Below is a small trained network, with its code and all its weights. Each question gives an input and a target symbol and asks what happens when units are switched off, that is, made to give their printed mean instead of their output.

import numpy as np


def w(rows, s, z=0):
    codes = np.array(rows[::2]) - 128.0
    scale = np.full(codes.shape[1], s)
    scale[-1] = z or s
    return codes * scale


def norm(h):
    return h / np.sqrt((h * h).mean(-1, keepdims=True) + 1e-5)


def f(y):
    return np.maximum(y, 0)


def softmax(a):
    e = np.exp(a - a.max(-1, keepdims=True))
    return e / e.sum(-1, keepdims=True)


def log_softmax(a):
    a = a - a.max(-1, keepdims=True)
    return a - np.log(np.exp(a).sum(-1, keepdims=True))


def net(x, mask):
    ids = ['γδεζηλμξστφψω'.index(c) for c in x.split()]
    T = len(ids)
    res = E[ids] + P[:T]
    r = norm(res)
    for j in range(3):
        rows = slice(3 * j, 3 * j + 3)
        q, k, v = (r @ M[0][rows].T for M in (Q, K, V))
        z = softmax(np.where(np.tri(T) > 0, q @ k.T / 3**0.5, -1e9)) @ v
        o = O[0][rows]
        res = res + np.where(mask[j], z, o[:, -1]) @ o[:, :-1]
    y = f(norm(res) @ A[0][:, :-1].T + A[0][:, -1])
    res = res + np.where(mask[3:7], y, B[0][:, -1]) @ B[0][:, :-1]
    return log_softmax(norm(res)[-1] @ U[:, :-1].T + U[:, -1])


Q, K, V, O, A, B = {}, {}, {}, {}, {}, {}
E = w([
[105,170,148,147],'γ',
[120,124,119,162],'δ',
[116,119,163,133],'ε',
[171,90,128,159],'ζ',
[142,172,118,57],'η',
[164,60,103,138],'λ',
[123,150,157,180],'μ',
[37,160,138,60],'ξ',
[129,75,142,132],'σ',
[234,249,92,89],'τ',
[126,142,146,130],'φ',
[75,63,59,224],'ψ',
[164,203,133,89],'ω',
],0.02)
P = w([
[131,111,127,177],'0',
[127,229,112,157],'1',
[175,58,109,91],'2',
[117,38,138,221],'3',
[242,228,38,107],'4',
[173,61,116,104],'5',
[115,15,135,195],'6',
[255,246,14,105],'7',
[168,62,126,113],'8',
],0.0098)
Q[0] = w([
[125,41,61,91],'H0',
[2,56,184,171],'H0',
[72,158,125,66],'H0',
[248,29,32,141],'H1',
[186,254,46,63],'H1',
[16,162,38,125],'H1',
[125,85,133,147],'H2',
[147,136,51,162],'H2',
[75,163,37,169],'H2',
],0.011)
K[0] = w([
[150,112,132,43],'H0',
[124,116,252,105],'H0',
[143,205,148,94],'H0',
[162,61,57,179],'H1',
[43,106,104,110],'H1',
[135,150,91,54],'H1',
[113,81,122,168],'H2',
[76,113,55,74],'H2',
[78,159,59,140],'H2',
],0.017)
V[0] = w([
[212,148,152,186],'H0',
[168,89,184,102],'H0',
[179,150,73,134],'H0',
[103,71,38,195],'H1',
[81,144,73,142],'H1',
[211,194,68,124],'H1',
[254,77,176,151],'H2',
[3,26,151,85],'H2',
[127,127,16,136],'H2',
],0.0092)
O[0] = w([
[115,149,147,31,255],'H0',
[92,170,126,167,148],'H0',
[172,184,107,105,172],'H0',
[76,192,87,141,245],'H1',
[73,105,66,126,123],'H1',
[118,124,165,207,113],'H1',
[190,185,218,254,222],'H2',
[47,228,142,85,45],'H2',
[80,101,70,189,126],'H2',
],0.0065,0.0034)
A[0] = w([
[112,156,65,114,104],'N0',
[86,52,190,192,57],'N1',
[202,105,114,85,131],'N2',
[104,4,173,152,253],'N3',
],0.015,0.0058)
B[0] = w([
[84,120,165,174,173],'N0',
[30,50,138,133,214],'N1',
[95,223,155,118,204],'N2',
[131,6,61,102,255],'N3',
],0.014,0.0088)
U = w([
[197,117,44,117,215],'γ',
[67,160,70,217,66],'δ',
[117,133,214,96,140],'ε',
[186,87,197,201,89],'ζ',
[145,107,77,43,79],'η',
[132,113,68,189,74],'λ',
[137,127,131,127,255],'μ',
[22,159,130,46,88],'ξ',
[60,127,228,150,91],'σ',
[182,119,200,188,138],'τ',
[177,83,198,59,114],'φ',
[124,153,91,122,191],'ψ',
[251,86,114,185,63],'ω',
],0.018,0.0078)

Each question gives the input, a string of symbols that net reads in full, and the target symbol t.
The units are the heads (3 rows each of Q, K, V and O) and the neurons (one row each of A and B). Each row of codes is followed by its name. A weight is (code - 128) times the scale printed after its matrix; where a second scale follows, it is the last column's (O, A, B and U).
mask holds one flag per unit, heads first, then neurons. A switched-off unit (its flag False) gives its mean, the last column of its rows in O or B, instead of its output. The means were averaged over made-up inputs and are rounded, as every weight is.
A unit's drop is (log p(t) with every unit on - log p(t) with that unit switched off) / (log p(t) with every unit on - log p(t) with every unit switched off).
The circuit of an input: a set's keep is (log p(t) with only the set's units on - log p(t) with every unit switched off) / (log p(t) with every unit on - log p(t) with every unit switched off). Starting from all 7 units, units are removed one at a time, each time the one whose removal leaves the highest keep (on an exact tie, the one counted first), for as long as the keep stays at least 0.8.
circuit, biggest first: the units of the circuit, biggest drop first
most important unit: the unit with the biggest drop
k most important neurons: the k neurons with the biggest drops, biggest first
heads that matter: for each layer, one digit per head in row order, 1 if its drop is at least 0.15 and else 0, layers parted by /
drop when u is switched off: that unit's drop, to one decimal
input ξ σ φ, target τ: 2 most important neurons -> N3; N1
input ξ μ ε σ φ, target ξ: most important unit -> H2
input ζ ψ λ ψ ε, target δ: circuit, biggest first -> H1; H2
input ψ γ η, target ξ: 2 most important neurons -> N0; N3
input φ μ η μ ε ψ φ λ, target δ: heads that matter -> 010
input ψ φ ζ, target ω: heads that matter -> 111
input δ ξ λ η ζ γ, target φ: 2 most important neurons -> N2; N1
input ζ μ γ η ξ δ φ λ ε, target σ: heads that matter -> 111
input ω ψ ε ε τ γ, target φ: heads that matter -> 011
input σ η γ λ δ ξ μ γ, target ξ: circuit, biggest first -> H2; N3
input φ ω η η ξ ψ μ φ, target δ: circuit, biggest first -> N0; H1
input ζ η μ η ε φ, target τ: heads that matter -> 001
input λ λ μ μ φ μ ξ φ, target ξ: heads that matter -> 011
input η δ ξ δ δ φ φ ε, target ξ: most important unit -> H2
input ψ η λ δ σ, target δ: 2 most important neurons -> N0; N3
input μ ψ γ η γ δ, target δ: 3 most important neurons -> N3; N1; N0
input δ ξ ε, target σ: heads that matter -> 101
input γ γ μ, target ζ: heads that matter -> 011
input σ λ τ γ τ ξ γ δ, target ξ: heads that matter -> 001
input σ μ δ λ δ ξ σ γ, target ξ: circuit, biggest first -> H2
input τ μ τ ξ σ, target ξ: drop when H2 is switched off -> 0.5
input μ μ ω ε φ ξ, target η: drop when N1 is switched off -> 0.2
input τ ξ γ γ ζ, target ξ: drop when N3 is switched off -> 0.1
input ε τ ψ μ φ, target δ: drop when N3 is switched off -> 0.4
